Here is a tiny trained network, its code and every weight. The questions are about switching its units off for an input and a target symbol, where a switched-off unit gives its printed mean instead of its output.

import numpy as np


def w(rows, s, z=0):
    codes = np.array(rows[::2]) - 128.0
    scale = np.full(codes.shape[1], s)
    scale[-1] = z or s
    return codes * scale


def f(y):
    return y / 2 * (1 + np.tanh(0.7978845608 * (y + 0.044715 * y**3)))


def softmax(a):
    e = np.exp(a - a.max(-1, keepdims=True))
    return e / e.sum(-1, keepdims=True)


def log_softmax(a):
    a = a - a.max(-1, keepdims=True)
    return a - np.log(np.exp(a).sum(-1, keepdims=True))


def net(x, mask):
    ids = ['ΓΘΞδημ'.index(c) for c in x.split()]
    T = len(ids)
    res = E[ids] + P[:T]
    u = 0
    for l in range(2):
        q, k, v = (res @ M[l].T for M in (Q, K, V))
        z = softmax(np.where(np.tri(T) > 0, q @ k.T / 3**0.5, -1e9)) @ v
        res = res + np.where(mask[u], z, O[l][:, -1]) @ O[l][:, :-1]
        u += 1
        y = f(res @ A[l][:, :-1].T + A[l][:, -1])
        res = res + np.where(mask[u : u + 8], y, B[l][:, -1]) @ B[l][:, :-1]
        u += 8
    return log_softmax(res[-1] @ U[:, :-1].T + U[:, -1])


Q, K, V, O, A, B = {}, {}, {}, {}, {}, {}
E = w([
[150,111,194,155,106,99,157,159,209,41,175],'Γ',
[152,118,69,146,226,109,189,93,157,200,125],'Θ',
[172,76,134,126,200,148,125,99,134,49,82],'Ξ',
[204,207,249,101,52,87,64,102,191,134,100],'δ',
[223,90,139,171,183,198,16,128,192,177,180],'η',
[193,95,156,192,150,62,175,33,76,136,79],'μ',
],0.016)
P = w([
[29,160,253,94,251,139,162,157,195,239,30],'0',
[194,88,129,92,137,23,84,193,89,95,158],'1',
[118,180,80,136,43,123,148,75,181,27,195],'2',
[62,204,119,220,214,38,79,163,96,68,200],'3',
[197,128,88,37,215,59,1,177,159,176,127],'4',
[92,169,70,152,95,241,103,22,86,184,194],'5',
[5,155,58,39,91,100,213,171,110,137,41],'6',
[244,60,227,197,220,162,110,188,81,139,113],'7',
],0.0085)
Q[0] = w([
[66,220,141,223,179,97,58,16,184,75,138],'0.h1',
[113,72,121,101,136,49,130,254,119,214,75],'0.h1',
[145,72,137,52,83,184,98,179,87,181,125],'0.h1',
],0.0055)
K[0] = w([
[165,182,220,31,202,246,130,198,178,112,92],'0.h1',
[233,130,91,210,134,2,109,132,124,96,176],'0.h1',
[215,136,95,105,102,152,83,98,128,102,184],'0.h1',
],0.0066)
V[0] = w([
[136,71,168,116,141,39,111,47,10,134,109],'0.h1',
[130,244,116,141,132,57,60,213,141,253,82],'0.h1',
[56,122,85,90,180,184,79,127,184,208,45],'0.h1',
],0.005)
O[0] = w([
[97,94,199,150,122,187,112,114,41,95,81,246],'0.h1',
[204,184,155,140,105,209,193,255,92,176,125,251],'0.h1',
[152,223,143,113,36,132,150,132,245,165,109,240],'0.h1',
],0.008,0.0028)
A[0] = w([
[113,122,198,86,197,118,77,208,101,116,62,177],'0.n1',
[31,215,88,55,163,120,147,95,56,115,140,7],'0.n2',
[61,249,129,92,158,184,194,122,126,92,126,171],'0.n3',
[158,129,74,109,84,201,149,71,167,116,183,33],'0.n4',
[165,156,201,202,154,100,109,164,111,103,186,119],'0.n5',
[123,176,167,156,220,123,112,198,60,117,124,100],'0.n6',
[254,85,137,171,144,207,72,132,95,138,162,101],'0.n7',
[112,175,160,105,49,202,122,50,190,157,141,218],'0.n8',
],0.0076,0.0019)
B[0] = w([
[135,109,179,154,82,113,107,200,156,128,97,231],'0.n1',
[57,85,195,61,91,151,159,32,165,2,216,128],'0.n2',
[131,225,199,92,135,124,188,32,25,171,84,173],'0.n3',
[119,138,108,190,104,123,100,116,58,108,97,154],'0.n4',
[91,173,120,123,242,160,45,103,240,175,118,233],'0.n5',
[163,48,28,148,123,43,84,180,87,186,91,197],'0.n6',
[118,198,138,47,110,39,142,116,95,88,155,253],'0.n7',
[114,188,76,245,40,163,151,136,131,84,33,225],'0.n8',
],0.0073,0.0074)
Q[1] = w([
[141,231,117,202,214,90,77,71,82,153,139],'1.h1',
[90,167,144,167,98,138,164,107,31,62,178],'1.h1',
[116,200,2,180,206,180,55,147,152,109,109],'1.h1',
],0.0053)
K[1] = w([
[191,94,241,74,171,179,173,141,131,132,40],'1.h1',
[54,230,114,130,153,133,133,42,151,175,1],'1.h1',
[227,134,187,162,137,160,252,185,132,160,26],'1.h1',
],0.0059)
V[1] = w([
[148,174,41,77,6,105,148,179,220,25,71],'1.h1',
[25,109,132,186,152,34,14,143,253,93,255],'1.h1',
[168,192,37,196,83,89,118,155,85,162,159],'1.h1',
],0.005)
O[1] = w([
[161,102,136,116,137,212,190,125,67,178,71,163],'1.h1',
[174,119,107,183,110,175,62,111,131,119,179,2],'1.h1',
[117,77,213,107,7,161,113,130,116,195,141,133],'1.h1',
],0.013,0.0074)
A[1] = w([
[114,63,21,224,77,144,197,7,109,82,121,175],'1.n1',
[173,39,141,95,185,53,69,130,193,53,183,2],'1.n2',
[78,64,226,79,127,247,17,75,231,151,119,231],'1.n3',
[181,137,28,131,234,91,109,168,154,200,240,9],'1.n4',
[126,73,152,161,240,112,82,186,214,237,210,136],'1.n5',
[228,83,106,95,44,28,101,73,46,189,128,55],'1.n6',
[135,19,2,83,215,114,183,163,153,178,133,194],'1.n7',
[75,66,93,202,55,164,86,32,54,138,185,54],'1.n8',
],0.0055,0.0027)
B[1] = w([
[169,52,93,101,134,207,117,162,148,165,254,189],'1.n1',
[200,143,120,83,138,188,138,145,139,208,49,254],'1.n2',
[91,171,79,162,146,101,165,111,146,91,215,181],'1.n3',
[92,180,168,66,136,102,142,150,108,85,136,208],'1.n4',
[41,126,3,163,104,150,156,169,116,87,116,222],'1.n5',
[85,157,148,132,185,137,103,44,101,87,110,202],'1.n6',
[120,109,188,196,98,85,68,100,130,164,59,183],'1.n7',
[118,148,117,112,85,18,48,168,202,116,79,144],'1.n8',
],0.0082,0.0081)
U = w([
[166,199,208,159,145,132,103,153,164,215,190,252],'Γ',
[2,78,49,152,14,63,162,217,54,77,47,61],'Θ',
[78,133,49,164,107,158,186,162,116,104,99,217],'Ξ',
[99,201,175,34,133,137,171,167,63,114,157,154],'δ',
[177,78,135,116,92,154,138,233,79,155,61,10],'η',
[83,197,197,105,174,117,140,3,110,36,114,221],'μ',
],0.0064,0.0014)

Each question gives the input, a string of symbols that net reads in full, and the target symbol t.
The units are the heads (3 rows each of Q, K, V and O) and the neurons (one row each of A and B). Each row of codes is followed by its name. A weight is (code - 128) times the scale printed after its matrix; where a second scale follows, it is the last column's (O, A, B and U).
mask holds one flag per unit, layer by layer, with each layer's heads first. A switched-off unit (its flag False) gives its mean, the last column of its rows in O or B, instead of its output. The means were averaged over made-up inputs and are rounded, as every weight is.
A unit's drop is (log p(t) with every unit on - log p(t) with that unit switched off) / (log p(t) with every unit on - log p(t) with every unit switched off).
The circuit of an input: a set's keep is (log p(t) with only the set's units on - log p(t) with every unit switched off) / (log p(t) with every unit on - log p(t) with every unit switched off). Starting from the 12 units with the biggest drops (on a tie, the unit counted first), units are removed one at a time, each time the one whose removal leaves the highest keep (on an exact tie, the one counted first), for as long as the keep stays at least 0.8.
units of the circuit, in order: the units of the circuit, biggest drop first
top k neurons: the k neurons with the biggest drops, biggest first
top k neurons in layer l: the k neurons of layer l with the biggest drops, biggest first
input Γ Ξ Γ Ξ η Θ, target Γ: top 2 neurons -> 1.n1; 0.n5
input μ Θ δ μ μ Ξ η, target Θ: units of the circuit, in order -> 0.h1; 1.h1
input Γ μ Ξ, target Γ: top 3 neurons -> 1.n1; 1.n5; 0.n8
input δ Ξ Θ Ξ μ Θ Θ μ, target μ: units of the circuit, in order -> 0.n7; 1.n6
input Ξ μ μ μ η μ, target Ξ: units of the circuit, in order -> 0.h1; 1.h1; 1.n1; 0.n8
input Θ μ η μ μ Θ Ξ Γ, target Ξ: top 2 neurons -> 1.n5; 0.n5
input η Ξ Ξ, target η: units of the circuit, in order -> 1.h1; 0.h1; 0.n8
input δ Γ Γ Ξ, target η: units of the circuit, in order -> 1.h1; 0.n8; 0.h1
input Γ μ μ η, target Ξ: top 2 neurons -> 1.n5; 0.n5
input μ μ Ξ η μ μ δ, target Γ: units of the circuit, in order -> 1.h1; 0.n5
input η Θ η Γ μ η, target η: units of the circuit, in order -> 0.n8; 0.h1; 1.h1
input η μ μ Γ, target Γ: units of the circuit, in order -> 0.h1; 0.n5
input Ξ Ξ μ μ μ μ Ξ η, target δ: units of the circuit, in order -> 0.n7
input η Ξ η μ μ μ, target η: top 2 neurons -> 0.n8; 1.n1
input Γ Θ μ δ, target Ξ: top 4 neurons -> 1.n5; 0.n7; 0.n5; 0.n3
input η μ δ, target η: units of the circuit, in order -> 0.n8; 1.h1; 0.h1
input Ξ δ Ξ η Γ Ξ, target Ξ: units of the circuit, in order -> 0.h1; 1.n1; 0.n8; 1.h1
input δ μ Θ η Θ Γ, target δ: units of the circuit, in order -> 0.h1; 0.n3; 1.h1
input Θ Θ Ξ, target Θ: top 4 neurons -> 0.n8; 0.n3; 0.n5; 0.n4
input Θ μ η, target Θ: top 3 neurons -> 0.n8; 0.n3; 0.n4
input δ μ μ η, target η: top 2 neurons in layer 1 -> 1.n7; 1.n3
input η μ Θ Ξ, target Γ: top neuron in layer 0 -> 0.n4
input Ξ Ξ μ δ Γ η, target Ξ: top 3 neurons in layer 0 -> 0.n8; 0.n4; 0.n5
input μ Θ μ η η η δ, target Γ: top 2 neurons in layer 1 -> 1.n5; 1.n4
